Below are the code and all the weights of a small trained network. Each question names an input and a target symbol and asks about switching units off, where a switched-off unit gives its printed mean instead of its output.

import numpy as np


def w(rows, s, z=0):
    codes = np.array(rows[::2]) - 128.0
    scale = np.full(codes.shape[1], s)
    scale[-1] = z or s
    return codes * scale


def norm(h):
    return h / np.sqrt((h * h).mean(-1, keepdims=True) + 1e-5)


def f(y):
    return y / 2 * (1 + np.tanh(0.7978845608 * (y + 0.044715 * y**3)))


def softmax(a):
    e = np.exp(a - a.max(-1, keepdims=True))
    return e / e.sum(-1, keepdims=True)


def log_softmax(a):
    a = a - a.max(-1, keepdims=True)
    return a - np.log(np.exp(a).sum(-1, keepdims=True))


def net(x, mask):
    ids = ['ΠΣΦεηξω'.index(c) for c in x.split()]
    T = len(ids)
    res = E[ids] + P[:T]
    u = 0
    for l in range(2):
        q, k, v = (norm(res) @ M[l].T for M in (Q, K, V))
        z = softmax(np.where(np.tri(T) > 0, q @ k.T / 4**0.5, -1e9)) @ v
        res = res + np.where(mask[u], z, O[l][:, -1]) @ O[l][:, :-1]
        u += 1
        y = f(norm(res) @ A[l][:, :-1].T + A[l][:, -1])
        res = res + np.where(mask[u : u + 4], y, B[l][:, -1]) @ B[l][:, :-1]
        u += 4
    return log_softmax(norm(res)[-1] @ U[:, :-1].T + U[:, -1])


Q, K, V, O, A, B = {}, {}, {}, {}, {}, {}
E = w([
[106,155,151,107,136,165,10,93,167,170,154],'Π',
[136,143,166,135,138,165,116,72,188,146,190],'Σ',
[157,164,159,140,56,101,128,134,185,126,196],'Φ',
[135,176,177,164,66,164,123,56,153,116,141],'ε',
[34,88,121,138,150,136,133,134,117,135,254],'η',
[162,138,190,173,94,210,78,206,79,94,140],'ξ',
[93,120,64,91,10,211,133,139,85,98,130],'ω',
],0.0069)
P = w([
[192,247,42,179,166,133,87,135,116,166,161],'0',
[113,254,128,87,143,149,166,159,106,178,135],'1',
[105,161,102,193,133,176,127,115,129,207,134],'2',
[183,214,73,156,96,132,61,104,126,47,234],'3',
[57,199,161,72,135,144,141,150,145,111,135],'4',
[111,122,126,188,116,178,111,127,105,190,100],'5',
[186,152,102,119,93,119,50,96,111,36,223],'6',
[56,130,175,83,127,146,134,143,188,71,109],'7',
[123,79,160,178,101,168,125,130,84,179,83],'8',
[195,102,127,89,85,102,61,86,98,25,202],'9',
[99,49,169,88,120,149,143,147,215,63,76],'10',
[139,34,183,150,98,147,141,128,62,159,63],'11',
[191,70,129,72,84,76,83,89,86,7,169],'12',
[155,25,126,59,170,178,139,141,237,135,101],'13',
],0.0078)
Q[0] = w([
[140,105,108,161,127,167,104,147,255,78,86],'L0H1',
[222,115,108,104,115,138,143,124,118,207,117],'L0H1',
[169,22,74,208,133,144,106,105,151,147,174],'L0H1',
[96,87,168,136,110,165,117,163,177,125,107],'L0H1',
],0.018)
K[0] = w([
[37,99,200,139,79,138,119,140,163,109,153],'L0H1',
[151,74,97,180,94,136,130,148,167,195,120],'L0H1',
[155,3,170,108,130,103,115,79,140,79,75],'L0H1',
[127,112,170,58,74,173,95,138,134,116,139],'L0H1',
],0.018)
V[0] = w([
[174,129,160,119,221,255,131,112,141,73,171],'L0H1',
[127,109,64,27,69,182,121,79,170,139,153],'L0H1',
[89,152,118,157,190,226,217,18,67,50,96],'L0H1',
[179,199,167,149,60,111,134,108,93,66,118],'L0H1',
],0.0082)
O[0] = w([
[71,140,205,3,137,133,124,55,42,141,206,255],'L0H1',
[28,156,210,177,30,47,77,199,101,153,158,192],'L0H1',
[228,120,147,19,77,92,116,152,34,242,139,116],'L0H1',
[153,49,153,164,110,240,149,98,191,186,179,159],'L0H1',
],0.0048,0.0067)
A[0] = w([
[228,112,26,230,134,2,34,115,72,72,198,17],'L0N1',
[124,196,165,4,157,56,170,153,67,184,32,7],'L0N2',
[112,119,137,249,205,72,45,16,10,198,46,153],'L0N3',
[148,168,179,16,195,147,192,252,232,50,139,134],'L0N4',
],0.0073,0.0019)
B[0] = w([
[133,113,179,97,143,166,107,44,98,124,155,224],'L0N1',
[112,151,99,217,199,124,98,51,51,54,44,251],'L0N2',
[153,95,146,214,113,253,149,60,155,116,106,213],'L0N3',
[91,160,151,116,135,158,201,78,150,72,176,251],'L0N4',
],0.006,0.0022)
Q[1] = w([
[80,163,167,80,157,170,184,178,139,181,6],'L1H1',
[100,92,143,96,124,157,160,171,117,91,160],'L1H1',
[158,114,170,142,120,163,63,105,115,104,165],'L1H1',
[168,154,65,116,123,140,109,167,97,77,161],'L1H1',
],0.018)
K[1] = w([
[138,254,124,145,145,133,99,65,180,210,156],'L1H1',
[132,121,107,59,144,112,94,126,172,125,82],'L1H1',
[132,66,209,124,101,104,178,89,137,101,90],'L1H1',
[115,135,108,106,64,206,148,145,91,100,124],'L1H1',
],0.018)
V[1] = w([
[99,138,33,49,4,205,91,121,133,96,35],'L1H1',
[171,139,230,135,165,123,86,75,163,167,60],'L1H1',
[238,237,178,141,112,164,114,171,151,71,128],'L1H1',
[118,121,177,110,230,214,49,246,98,108,114],'L1H1',
],0.011)
O[1] = w([
[188,134,69,103,123,166,246,1,252,148,164,4],'L1H1',
[201,89,95,134,29,176,38,153,171,99,164,110],'L1H1',
[44,18,161,59,18,1,133,90,194,102,109,91],'L1H1',
[48,98,63,123,107,135,244,240,116,34,195,245],'L1H1',
],0.0049,0.0037)
A[1] = w([
[141,101,114,192,98,132,148,154,97,216,100,113],'L1N1',
[128,182,51,177,156,7,118,154,148,46,50,179],'L1N2',
[141,144,123,95,91,54,94,187,158,93,168,114],'L1N3',
[111,108,144,142,142,167,167,167,128,162,87,253],'L1N4',
],0.017,0.0052)
B[1] = w([
[133,122,126,117,174,135,179,133,131,70,118,209],'L1N1',
[171,3,198,149,189,32,108,52,244,115,35,234],'L1N2',
[151,116,80,151,166,118,162,144,132,142,93,255],'L1N3',
[189,122,110,137,98,104,104,100,173,154,85,244],'L1N4',
],0.016,0.0051)
U = w([
[96,113,62,138,153,120,210,164,125,61,144,125],'Π',
[120,165,168,130,112,113,85,141,33,105,139,253],'Σ',
[65,164,111,186,66,165,82,137,207,98,119,107],'Φ',
[182,85,112,78,43,92,62,135,139,205,146,134],'ε',
[103,75,149,134,185,35,79,70,161,110,115,79],'η',
[122,150,161,25,149,181,214,63,175,98,167,79],'ξ',
[183,150,121,232,169,131,147,159,106,255,83,126],'ω',
],0.0087,0.0047)

Each question gives the input, a string of symbols that net reads in full, and the target symbol t.
The units are the heads (4 rows each of Q, K, V and O) and the neurons (one row each of A and B). Each row of codes is followed by its name. A weight is (code - 128) times the scale printed after its matrix; where a second scale follows, it is the last column's (O, A, B and U).
mask holds one flag per unit, layer by layer, with each layer's heads first. A switched-off unit (its flag False) gives its mean, the last column of its rows in O or B, instead of its output. The means were averaged over made-up inputs and are rounded, as every weight is.
A unit's drop is (log p(t) with every unit on - log p(t) with that unit switched off) / (log p(t) with every unit on - log p(t) with every unit switched off).
The circuit of an input: a set's keep is (log p(t) with only the set's units on - log p(t) with every unit switched off) / (log p(t) with every unit on - log p(t) with every unit switched off). Starting from all 10 units, units are removed one at a time, each time the one whose removal leaves the highest keep (on an exact tie, the one counted first), for as long as the keep stays at least 0.8.
units of the circuit, in order: the units of the circuit, biggest drop first
most important unit: the unit with the biggest drop
top k neurons: the k neurons with the biggest drops, biggest first
k most important neurons of layer l: the k neurons of layer l with the biggest drops, biggest first
drop when u is switched off: that unit's drop, to one decimal
input ξ η ω ε η Φ η ξ Π Σ, target Π: most important unit	L1N3
input Π η ξ ξ η ξ Σ η ε ξ Π ω ξ Σ, target Π: units of the circuit, in order	L0H1, L1N3, L1N2
input ξ η ω, target Π: units of the circuit, in order	L1N1, L0H1
input Σ Π η η ω ω ξ ξ, target ω: units of the circuit, in order	L0H1, L1N3
input Φ Π ε ε Φ η η Π, target Φ: units of the circuit, in order	L0H1, L1N2
input Π η η η η η ξ η η η Φ ε Π, target ε: 2 most important neurons of layer 1	L1N2, L1N1
input Σ ε Σ Σ, target ε: units of the circuit, in order	L1H1, L1N2
input Π η ε, target ξ: 2 most important neurons of layer 1	L1N1, L1N2
input η ξ η Φ ξ, target ξ: top 2 neurons	L0N4, L1N2
input η ω Σ Π ε, target ω: 2 most important neurons of layer 1	L1N3, L1N2
input Π η Σ Σ, target Σ: units of the circuit, in order	L1H1, L1N2
input η ξ ε ε η η η η η ξ ω Π Φ Σ, target ω: 2 most important neurons of layer 1	L1N3, L1N2
input η Π Π Σ ε η ξ Π η η Σ η, target Σ: units of the circuit, in order	L0H1, L1N2
input Π ω η, target ω: most important unit	L1H1
input ξ Π η η η, target Π: top 2 neurons	L1N3, L1N2
input ξ ε ω η Φ, target ε: units of the circuit, in order	L0H1, L1H1
input η ξ η Π, target Π: 3 most important neurons of layer 1	L1N3, L1N2, L1N4
input η ξ η, target ε: top 2 neurons	L0N2, L1N4
input η ξ η Π Σ ξ η Φ η η η, target Φ: 3 most important neurons of layer 1	L1N2, L1N4, L1N3
input Σ Π η ξ ε η ε, target Σ: most important unit	L1H1
input η η ε Σ Φ ξ Σ ξ η Π Π η ε η, target Π: top 2 neurons	L1N2, L1N3
input η ξ η Π ε ε ξ ε ξ, target ξ: 3 most important neurons of layer 1	L1N1, L1N2, L1N3
input η ξ ξ η Φ η η, target Σ: drop when L0H1 is switched off	0.0
input ξ ξ η η ε Σ η η η η η ξ Φ, target Π: drop when L1H1 is switched off	0.1
input ε Σ Π η ε η ξ Φ η Π ξ, target Φ: drop when L0N4 is switched off	0.1
